Here is a tiny trained network, its code and every weight. The questions are about switching its units off for an input and a target symbol, where a switched-off unit gives its printed mean instead of its output.

import numpy as np


def w(rows, s, z=0):
    codes = np.array(rows[::2]) - 128.0
    scale = np.full(codes.shape[1], s)
    scale[-1] = z or s
    return codes * scale


def f(y):
    return np.maximum(y, 0)


def softmax(a):
    e = np.exp(a - a.max(-1, keepdims=True))
    return e / e.sum(-1, keepdims=True)


def log_softmax(a):
    a = a - a.max(-1, keepdims=True)
    return a - np.log(np.exp(a).sum(-1, keepdims=True))


def net(x, mask):
    ids = ['αβγδεζθλμξπτφψω'.index(c) for c in x.split()]
    T = len(ids)
    res = E[ids] + P[:T]
    r = res
    for j in range(2):
        rows = slice(2 * j, 2 * j + 2)
        q, k, v = (r @ M[0][rows].T for M in (Q, K, V))
        z = softmax(np.where(np.tri(T) > 0, q @ k.T / 2**0.5, -1e9)) @ v
        o = O[0][rows]
        res = res + np.where(mask[j], z, o[:, -1]) @ o[:, :-1]
    y = f(res @ A[0][:, :-1].T + A[0][:, -1])
    res = res + np.where(mask[2:10], y, B[0][:, -1]) @ B[0][:, :-1]
    return log_softmax(res[-1] @ U[:, :-1].T + U[:, -1])


Q, K, V, O, A, B = {}, {}, {}, {}, {}, {}
E = w([
[90,196,115,86],'α',
[104,68,124,103],'β',
[40,188,192,186],'γ',
[121,177,135,249],'δ',
[45,130,121,122],'ε',
[125,116,154,163],'ζ',
[188,186,141,145],'θ',
[96,159,55,165],'λ',
[173,118,147,45],'μ',
[142,202,94,74],'ξ',
[194,101,82,135],'π',
[167,83,167,144],'τ',
[110,105,57,189],'φ',
[82,136,59,93],'ψ',
[199,134,146,90],'ω',
],0.014)
P = w([
[37,165,185,229],'0',
[126,129,127,243],'1',
[145,154,134,229],'2',
[174,145,145,224],'3',
[207,123,130,240],'4',
[218,170,147,237],'5',
[224,160,142,232],'6',
[219,157,136,220],'7',
[234,145,174,253],'8',
],0.0011)
Q[0] = w([
[166,229,107,186],'h1',
[96,72,209,162],'h1',
[255,108,129,167],'h2',
[134,80,40,106],'h2',
],0.026)
K[0] = w([
[179,172,131,253],'h1',
[98,82,181,142],'h1',
[197,98,130,236],'h2',
[146,35,44,68],'h2',
],0.025)
V[0] = w([
[62,115,254,209],'h1',
[79,55,150,153],'h1',
[126,163,184,214],'h2',
[123,170,155,152],'h2',
],0.0069)
O[0] = w([
[88,87,254,151,235],'h1',
[108,48,152,139,102],'h1',
[84,182,133,183,253],'h2',
[103,159,152,149,187],'h2',
],0.0065,0.0029)
A[0] = w([
[143,145,115,64,133],'n1',
[114,163,114,24,171],'n2',
[168,182,150,171,37],'n3',
[140,69,120,224,253],'n4',
[35,132,60,175,102],'n5',
[189,89,93,42,124],'n6',
[71,84,148,7,216],'n7',
[211,106,209,81,74],'n8',
],0.017,0.0029)
B[0] = w([
[106,106,178,98,166],'n1',
[76,125,130,29,188],'n2',
[174,150,133,188,210],'n3',
[100,58,198,71,255],'n4',
[109,125,3,183,225],'n5',
[239,181,158,156,180],'n6',
[93,251,160,183,178],'n7',
[141,80,10,102,163],'n8',
],0.023,0.0087)
U = w([
[78,90,156,195,255],'α',
[108,187,55,116,81],'β',
[220,94,182,131,219],'γ',
[125,117,161,34,224],'δ',
[110,65,230,84,114],'ε',
[83,167,78,189,21],'ζ',
[120,66,186,158,129],'θ',
[89,51,56,94,179],'λ',
[222,70,45,82,191],'μ',
[171,185,91,78,115],'ξ',
[122,26,116,47,168],'π',
[79,191,213,143,38],'τ',
[23,130,128,60,110],'φ',
[195,189,127,206,69],'ψ',
[167,102,1,140,145],'ω',
],0.0068,0.003)

Each question gives the input, a string of symbols that net reads in full, and the target symbol t.
The units are the heads (2 rows each of Q, K, V and O) and the neurons (one row each of A and B). Each row of codes is followed by its name. A weight is (code - 128) times the scale printed after its matrix; where a second scale follows, it is the last column's (O, A, B and U).
mask holds one flag per unit, heads first, then neurons. A switched-off unit (its flag False) gives its mean, the last column of its rows in O or B, instead of its output. The means were averaged over made-up inputs and are rounded, as every weight is.
A unit's drop is (log p(t) with every unit on - log p(t) with that unit switched off) / (log p(t) with every unit on - log p(t) with every unit switched off).
The circuit of an input: a set's keep is (log p(t) with only the set's units on - log p(t) with every unit switched off) / (log p(t) with every unit on - log p(t) with every unit switched off). Starting from all 10 units, units are removed one at a time, each time the one whose removal leaves the highest keep (on an exact tie, the one counted first), for as long as the keep stays at least 0.8.
units of the circuit, in order: the units of the circuit, biggest drop first
top k neurons: the k neurons with the biggest drops, biggest first
which heads matter: for each layer, one digit per head in row order, 1 if its drop is at least 0.15 and else 0, layers parted by /
input ξ ψ θ ζ φ β θ λ, target ω: top 3 neurons -> (n5; n4; n7)
input ζ φ φ α ξ φ ζ ζ ω, target μ: which heads matter -> 00
input δ β ω φ, target π: units of the circuit, in order -> (n4; n7)
input ω τ ξ θ τ γ τ α μ, target ξ: units of the circuit, in order -> (n6; n4; n2; h1)
input λ τ ξ θ λ ψ δ, target α: which heads matter -> 01
input τ λ ξ ω ζ θ δ γ, target ζ: which heads matter -> 01
input θ ψ ω δ ξ, target φ: units of the circuit, in order -> (n2)
input ζ ζ θ ε μ α, target φ: which heads matter -> 00
input θ δ μ τ τ, target ε: which heads matter -> 01
input θ ω μ ε, target ζ: units of the circuit, in order -> (n7; n5)
input μ θ θ θ, target ψ: which heads matter -> 10
input θ ε ε θ ζ, target ε: units of the circuit, in order -> (n5; n4)
input δ λ δ φ, target λ: top 2 neurons -> (n5; n6)
input θ ζ θ θ θ α δ τ, target ε: units of the circuit, in order -> (n5)
input τ θ μ ξ λ ψ ψ, target β: which heads matter -> 01
input β μ μ μ ω, target μ: top 3 neurons -> (n8; n6; n7)
input θ ζ θ ψ, target β: top 2 neurons -> (n4; n2)
input θ ε β ζ ξ φ, target λ: top 4 neurons -> (n5; n4; n6; n3)
input π ζ λ ξ, target δ: top 4 neurons -> (n2; n5; n1; n6)
input λ γ δ ω μ, target δ: top 2 neurons -> (n2; n5)
input α φ δ λ, target λ: top neuron -> (n5)
input θ ω γ α γ, target α: top 2 neurons -> (n5; n2)
input ω τ θ φ ψ β τ β α, target φ: top 3 neurons -> (n2; n6; n3)
input β ξ π ε ξ ζ δ π α, target τ: top 4 neurons -> (n7; n5; n4; n8)
